Here is a tiny trained network, its code and every weight. The questions are about switching its units off for an input and a class, where a switched-off unit gives its printed mean instead of its output.

import numpy as np


def w(rows, s, z=0):
    codes = np.array(rows[::2]) - 128.0
    scale = np.full(codes.shape[1], s)
    scale[-1] = z or s
    return codes * scale


def f(y):
    return y / 2 * (1 + np.tanh(0.7978845608 * (y + 0.044715 * y**3)))


def log_softmax(a):
    a = a - a.max(-1, keepdims=True)
    return a - np.log(np.exp(a).sum(-1, keepdims=True))


def net(x, mask):
    res = np.array(x, float).reshape(1, 4) / 4 @ E
    y = f(res @ A[0][:, :-1].T + A[0][:, -1])
    res = res + np.where(mask, y, B[0][:, -1]) @ B[0][:, :-1]
    return log_softmax(res[-1] @ U[:, :-1].T + U[:, -1])


A, B = {}, {}
E = w([
[30,215,166,73,171,123,192,230,96],'x0',
[196,105,127,119,74,95,254,224,236],'x1',
[114,23,175,68,83,43,63,201,58],'x2',
[246,123,40,80,164,80,131,127,39],'x3',
],0.0081)
A[0] = w([
[189,75,156,170,120,149,130,78,120,53],'N1',
[71,178,199,63,116,107,182,203,84,209],'N2',
[107,217,166,59,176,134,170,157,87,97],'N3',
[137,152,177,122,166,141,105,76,85,61],'N4',
[119,155,133,82,134,108,102,54,73,74],'N5',
[119,75,135,77,147,78,92,157,134,84],'N6',
[217,114,74,98,215,151,132,149,81,144],'N7',
[135,64,126,170,90,102,107,94,128,121],'N8',
[181,113,109,144,85,98,95,100,116,26],'N9',
[139,175,98,204,157,181,178,124,156,84],'N10',
[66,122,196,147,99,138,105,87,187,139],'N11',
[186,106,100,206,89,121,83,116,139,156],'N12',
[141,169,57,184,217,140,115,126,205,100],'N13',
[167,85,136,66,78,112,187,163,185,64],'N14',
[185,165,71,134,150,84,167,96,82,107],'N15',
[202,61,192,133,107,189,131,66,142,146],'N16',
[85,108,176,176,150,132,114,147,177,65],'N17',
[148,184,78,147,178,123,208,53,110,117],'N18',
[135,168,84,175,98,223,140,130,128,128],'N19',
[175,155,100,138,98,127,29,129,163,140],'N20',
[90,157,161,53,123,143,129,165,80,106],'N21',
[122,145,148,111,153,175,216,142,78,253],'N22',
[117,118,131,116,155,179,104,69,73,69],'N23',
[160,125,142,127,134,102,200,192,163,38],'N24',
[132,147,65,137,1,106,107,69,139,119],'N25',
[189,182,136,128,120,217,176,47,162,71],'N26',
[128,34,127,97,39,15,76,163,117,205],'N27',
[177,105,152,129,115,146,219,143,146,36],'N28',
[158,143,32,92,134,75,141,122,114,131],'N29',
[177,131,157,175,51,29,153,202,139,99],'N30',
[124,84,141,106,116,89,100,163,129,157],'N31',
[88,47,160,128,38,78,73,143,98,114],'N32',
[112,194,186,133,182,77,122,139,113,28],'N33',
[171,145,50,92,183,97,113,187,100,176],'N34',
[158,79,132,127,138,133,195,147,180,82],'N35',
[113,48,116,172,101,122,96,75,179,67],'N36',
[191,114,113,76,115,129,153,104,60,8],'N37',
[79,102,143,148,79,126,157,113,171,62],'N38',
[139,25,112,165,102,173,155,76,122,131],'N39',
[71,142,144,152,210,165,53,100,61,60],'N40',
[61,115,119,199,119,181,105,121,86,91],'N41',
[103,105,188,161,141,172,119,126,138,86],'N42',
[56,61,144,63,170,135,105,49,70,93],'N43',
[117,148,180,124,52,174,104,138,186,132],'N44',
[88,131,170,125,70,146,113,96,188,72],'N45',
],0.0082,0.0018)
B[0] = w([
[127,164,209,177,175,155,195,98,101,165],'N1',
[110,163,94,183,144,113,208,79,71,236],'N2',
[102,134,176,221,173,126,250,81,22,204],'N3',
[197,106,143,34,150,187,65,138,201,161],'N4',
[155,120,138,90,128,153,129,98,178,174],'N5',
[42,68,77,65,88,187,110,123,112,175],'N6',
[136,91,184,117,96,19,74,72,108,211],'N7',
[95,163,133,198,157,200,188,110,68,170],'N8',
[107,85,170,175,132,105,141,144,91,163],'N9',
[88,61,69,124,113,214,45,149,96,196],'N10',
[136,85,163,122,44,68,114,39,165,199],'N11',
[118,177,143,177,161,129,173,125,80,183],'N12',
[75,16,23,127,89,168,66,176,125,188],'N13',
[197,129,123,114,181,203,132,144,175,208],'N14',
[100,70,152,108,105,43,105,54,111,190],'N15',
[100,209,154,193,187,134,227,99,30,181],'N16',
[117,63,159,86,88,56,106,89,107,169],'N17',
[98,3,74,134,52,133,68,163,133,196],'N18',
[53,64,55,102,68,144,87,176,77,174],'N19',
[131,180,172,164,142,129,190,149,137,157],'N20',
[121,120,102,192,170,152,148,115,78,183],'N21',
[99,173,96,134,160,95,159,125,124,182],'N22',
[189,158,106,90,225,171,112,96,140,174],'N23',
[159,143,155,109,190,135,156,152,192,196],'N24',
[104,173,176,180,150,135,168,143,88,162],'N25',
[73,39,62,140,113,182,102,201,91,202],'N26',
[78,123,39,130,89,191,111,149,81,254],'N27',
[171,109,144,72,176,172,141,102,152,183],'N28',
[151,81,167,98,53,59,126,91,118,188],'N29',
[156,98,54,83,186,158,114,134,172,208],'N30',
[113,91,46,108,94,149,85,185,119,174],'N31',
[68,67,29,105,129,173,84,160,112,217],'N32',
[137,112,169,174,182,134,238,128,116,157],'N33',
[122,104,191,143,56,38,126,32,130,204],'N34',
[228,122,122,84,208,157,141,115,197,185],'N35',
[76,112,178,202,166,114,176,81,90,178],'N36',
[135,59,141,102,117,96,99,75,136,175],'N37',
[181,62,181,84,91,76,132,84,162,165],'N38',
[123,231,175,178,187,144,176,151,66,174],'N39',
[208,135,125,88,210,124,116,93,175,217],'N40',
[189,114,148,70,120,96,135,102,175,170],'N41',
[166,85,149,75,87,78,106,81,178,158],'N42',
[168,141,100,82,189,213,44,130,229,201],'N43',
[191,51,140,122,80,66,101,61,138,181],'N44',
[159,66,230,89,48,67,118,50,118,176],'N45',
],0.0052,0.0095)
U = w([
[18,105,16,129,65,210,84,141,104,89],'0',
[243,148,116,80,209,209,125,97,193,100],'1',
[56,170,165,216,169,146,205,88,58,95],'2',
[124,113,178,103,15,25,104,58,133,115],'3',
[96,190,66,164,76,146,103,108,125,255],'4',
[118,254,172,145,60,117,71,205,162,30],'5',
],0.0095,0.0076)

Each question gives the input, the list of numbers given to net, and the class t.
The units are the neurons (one row each of A and B). Each row of codes is followed by its name. A weight is (code - 128) times the scale printed after its matrix; where a second scale follows, it is the last column's (A, B and U).
mask holds one flag per neuron, in row order. A switched-off neuron (its flag False) gives its mean, the last column of its row in B, instead of its output. The means were averaged over made-up inputs and are rounded, as every weight is.
A unit's drop is (log p(t) with every unit on - log p(t) with that unit switched off) / (log p(t) with every unit on - log p(t) with every unit switched off).
The circuit of an input: a set's keep is (log p(t) with only the set's units on - log p(t) with every unit switched off) / (log p(t) with every unit on - log p(t) with every unit switched off). Starting from the 12 units with the biggest drops (on a tie, the unit counted first), units are removed one at a time, each time the one whose removal leaves the highest keep (on an exact tie, the one counted first), for as long as the keep stays at least 0.8.
circuit, biggest first: the units of the circuit, biggest drop first
k most important neurons: the k neurons with the biggest drops, biggest first
drop when u is switched off: that unit's drop, to one decimal
input [-1,6,-1,-7], class 3: circuit, biggest first	(N45)
input [7,-4,-7,2], class 0: 2 most important neurons	(N18, N13)
input [3,0,2,4], class 3: circuit, biggest first	(N34, N7)
input [-4,-2,-6,7], class 3: 2 most important neurons	(N7, N15)
input [6,-7,-6,-5], class 1: 2 most important neurons	(N40, N41)
input [-8,8,0,-7], class 1: 3 most important neurons	(N35, N14, N30)
input [-6,8,7,6], class 1: 2 most important neurons	(N14, N35)
input [7,-7,5,-3], class 1: 4 most important neurons	(N43, N40, N4, N41)
input [-2,-8,7,-1], class 1: 3 most important neurons	(N40, N43, N23)
input [7,-8,-3,6], class 1: 3 most important neurons	(N40, N4, N43)
input [1,7,-5,-8], class 3: 4 most important neurons	(N45, N11, N17, N44)
input [8,-8,4,3], class 1: 3 most important neurons	(N43, N40, N4)
input [-6,2,-4,-6], class 2: 3 most important neurons	(N16, N39, N36)
input [4,-7,-8,1], class 0: circuit, biggest first	(N18)
input [-1,-7,-6,0], class 1: 2 most important neurons	(N40, N23)
input [3,4,8,-8], class 0: 2 most important neurons	(N32, N27)
input [-7,6,8,8], class 0: drop when N6 is switched off	0.2
input [-8,-7,-4,-8], class 2: drop when N29 is switched off	0.1
input [7,-6,-7,-2], class 0: drop when N11 is switched off	0.0
input [2,-7,-8,-1], class 0: circuit, biggest first	(N13)
